Below is a small trained network, with its code and all its weights. Each question gives an input and a class and asks what happens when units are switched off, that is, made to give their printed mean instead of their output.

import numpy as np


def w(rows, s, z=0):
    codes = np.array(rows[::2]) - 128.0
    scale = np.full(codes.shape[1], s)
    scale[-1] = z or s
    return codes * scale


def f(y):
    return np.maximum(y, 0)


def log_softmax(a):
    a = a - a.max(-1, keepdims=True)
    return a - np.log(np.exp(a).sum(-1, keepdims=True))


def net(x, mask):
    res = np.array(x, float).reshape(1, 6) / 4 @ E
    y = f(res @ A[0][:, :-1].T + A[0][:, -1])
    res = res + np.where(mask, y, B[0][:, -1]) @ B[0][:, :-1]
    return log_softmax(res[-1] @ U[:, :-1].T + U[:, -1])


A, B = {}, {}
E = w([
[78,97,92,150,72,186,246],'x0',
[121,134,69,77,194,97,189],'x1',
[174,47,143,119,221,210,148],'x2',
[190,194,141,102,113,206,67],'x3',
[160,145,59,228,114,125,53],'x4',
[99,165,253,56,81,99,141],'x5',
],0.0069)
A[0] = w([
[112,92,182,170,130,165,122,239],'n0',
[208,166,127,123,118,162,47,193],'n1',
[204,87,126,136,182,122,69,237],'n2',
[77,157,190,33,105,102,128,196],'n3',
[106,78,178,108,80,241,186,223],'n4',
[75,151,74,219,82,56,113,179],'n5',
[150,75,46,147,254,141,190,178],'n6',
[186,202,118,158,135,149,50,194],'n7',
[132,67,135,129,198,201,208,245],'n8',
[113,176,177,35,95,75,160,131],'n9',
[144,101,164,108,158,38,133,253],'n10',
[103,154,158,10,72,69,162,162],'n11',
[121,165,51,168,107,73,165,213],'n12',
[127,181,194,80,133,21,131,241],'n13',
[152,84,81,165,204,123,173,150],'n14',
],0.0076,0.0025)
B[0] = w([
[168,57,147,146,97,103,151,184],'n0',
[210,124,164,207,189,167,70,210],'n1',
[173,109,92,123,168,102,46,222],'n2',
[80,143,229,115,175,143,171,218],'n3',
[156,84,174,117,68,188,254,222],'n4',
[94,192,74,228,63,55,103,223],'n5',
[125,150,43,44,127,135,112,255],'n6',
[182,146,174,214,149,166,67,213],'n7',
[149,61,109,20,106,122,181,235],'n8',
[54,213,235,138,213,165,201,208],'n9',
[49,105,148,62,158,79,101,199],'n10',
[42,226,215,174,186,189,218,217],'n11',
[93,228,95,129,94,114,124,209],'n12',
[56,119,184,151,197,116,127,225],'n13',
[115,148,47,60,122,117,117,212],'n14',
],0.0072,0.0077)
U = w([
[125,97,45,48,160,115,133,37],'0',
[151,44,141,114,45,171,213,215],'1',
[125,60,151,166,163,31,73,39],'2',
[25,173,178,139,199,164,179,2],'3',
[84,174,68,191,2,64,129,255],'4',
[226,135,115,183,160,215,97,229],'5',
],0.0093,0.00076)

Each question gives the input, the list of numbers given to net, and the class t.
The units are the neurons (one row each of A and B). Each row of codes is followed by its name. A weight is (code - 128) times the scale printed after its matrix; where a second scale follows, it is the last column's (A, B and U).
mask holds one flag per neuron, in row order. A switched-off neuron (its flag False) gives its mean, the last column of its row in B, instead of its output. The means were averaged over made-up inputs and are rounded, as every weight is.
A unit's drop is (log p(t) with every unit on - log p(t) with that unit switched off) / (log p(t) with every unit on - log p(t) with every unit switched off).
The circuit of an input: a set's keep is (log p(t) with only the set's units on - log p(t) with every unit switched off) / (log p(t) with every unit on - log p(t) with every unit switched off). Starting from the 12 units with the biggest drops (on a tie, the unit counted first), units are removed one at a time, each time the one whose removal leaves the highest keep (on an exact tie, the one counted first), for as long as the keep stays at least 0.8.
units of the circuit, in order: the units of the circuit, biggest drop first
k most important neurons: the k neurons with the biggest drops, biggest first
drop of u: that unit's drop, to one decimal
input [8,7,6,8,-1,-2], class 1: units of the circuit, in order -> n4
input [-5,1,3,6,1,5], class 5: 3 most important neurons -> n1, n7, n2
input [5,1,8,6,1,-6], class 0: units of the circuit, in order -> n6, n8
input [8,-2,4,-8,4,1], class 1: 2 most important neurons -> n4, n8
input [2,-4,4,1,-4,-8], class 0: 2 most important neurons -> n6, n14
input [1,8,-7,-6,-3,-8], class 4: 2 most important neurons -> n5, n12
input [6,-1,8,-4,-8,6], class 1: 3 most important neurons -> n4, n8, n0
input [3,-2,3,-2,-8,-8], class 0: 2 most important neurons -> n6, n14
input [8,-4,0,-6,0,4], class 1: drop of n13 -> 0.1
input [0,0,-4,6,6,-1], class 5: drop of n1 -> 0.5
input [-6,4,2,-8,-6,-2], class 0: drop of n8 -> 0.4
input [-6,-5,-1,6,-2,1], class 5: drop of n1 -> 0.2
